Below are the code and all the weights of a small trained network. Each question names an input and a class and asks about switching units off, where a switched-off unit gives its printed mean instead of its output.

import numpy as np


def w(rows, s, z=0):
    codes = np.array(rows[::2]) - 128.0
    scale = np.full(codes.shape[1], s)
    scale[-1] = z or s
    return codes * scale


def f(y):
    return np.maximum(y, 0)


def log_softmax(a):
    a = a - a.max(-1, keepdims=True)
    return a - np.log(np.exp(a).sum(-1, keepdims=True))


def net(x, mask):
    res = np.array(x, float).reshape(1, 7) / 4 @ E
    y = f(res @ A[0][:, :-1].T + A[0][:, -1])
    res = res + np.where(mask, y, B[0][:, -1]) @ B[0][:, :-1]
    return log_softmax(res[-1] @ U[:, :-1].T + U[:, -1])


A, B = {}, {}
E = w([
[192,68,237,3,117,179],'x0',
[72,241,207,155,253,44],'x1',
[131,131,131,137,131,133],'x2',
[122,133,137,135,115,138],'x3',
[126,126,126,128,126,128],'x4',
[135,135,130,131,124,144],'x5',
[250,160,154,95,1,44],'x6',
],0.0071)
A[0] = w([
[243,55,184,72,42,130,143],'neuron 1',
[114,71,5,139,89,217,237],'neuron 2',
[114,93,255,57,179,187,81],'neuron 3',
[45,195,148,196,207,84,218],'neuron 4',
[134,175,196,110,146,95,252],'neuron 5',
[189,202,106,168,55,20,88],'neuron 6',
],0.0066,0.0017)
B[0] = w([
[94,206,61,3,46,226,254],'neuron 1',
[154,33,217,193,159,2,224],'neuron 2',
[157,46,184,142,147,26,206],'neuron 3',
[38,182,76,128,122,195,239],'neuron 4',
[85,100,140,198,204,87,191],'neuron 5',
[166,40,179,139,151,10,214],'neuron 6',
],0.0071,0.0082)
U = w([
[119,86,151,191,155,86,236],'0',
[205,69,184,120,118,85,220],'1',
[101,255,43,89,94,249,1],'2',
],0.0092,0.00078)

Each question gives the input, the list of numbers given to net, and the class t.
The units are the neurons (one row each of A and B). Each row of codes is followed by its name. A weight is (code - 128) times the scale printed after its matrix; where a second scale follows, it is the last column's (A, B and U).
mask holds one flag per neuron, in row order. A switched-off neuron (its flag False) gives its mean, the last column of its row in B, instead of its output. The means were averaged over made-up inputs and are rounded, as every weight is.
A unit's drop is (log p(t) with every unit on - log p(t) with that unit switched off) / (log p(t) with every unit on - log p(t) with every unit switched off).
The circuit of an input: a set's keep is (log p(t) with only the set's units on - log p(t) with every unit switched off) / (log p(t) with every unit on - log p(t) with every unit switched off). Starting from all 6 units, units are removed one at a time, each time the one whose removal leaves the highest keep (on an exact tie, the one counted first), for as long as the keep stays at least 0.8.
circuit, biggest first: the units of the circuit, biggest drop first
k most important neurons: the k neurons with the biggest drops, biggest first
drop when u is switched off: that unit's drop, to one decimal
input [8,-5,7,8,-5,-6,4], class 2: circuit, biggest first -> [neuron 1]
input [-1,4,0,-3,2,1,-7], class 2: 3 most important neurons -> [neuron 4; neuron 2; neuron 6]
input [0,8,-2,4,4,-8,-2], class 2: 2 most important neurons -> [neuron 4; neuron 2]
input [2,-8,-6,-6,-1,-1,1], class 2: 4 most important neurons -> [neuron 1; neuron 6; neuron 3; neuron 5]
input [1,-3,6,8,-4,2,5], class 2: 3 most important neurons -> [neuron 1; neuron 3; neuron 2]
input [4,-8,4,0,5,-5,1], class 2: 4 most important neurons -> [neuron 1; neuron 6; neuron 3; neuron 5]
input [3,0,4,-3,-8,1,4], class 2: 3 most important neurons -> [neuron 1; neuron 2; neuron 3]
input [-6,7,-5,3,-6,1,-8], class 2: drop when neuron 4 is switched off -> 0.3
input [-8,2,7,7,-6,3,-6], class 2: drop when neuron 6 is switched off -> 0.1
input [5,0,-1,7,5,2,8], class 2: drop when neuron 2 is switched off -> 0.3
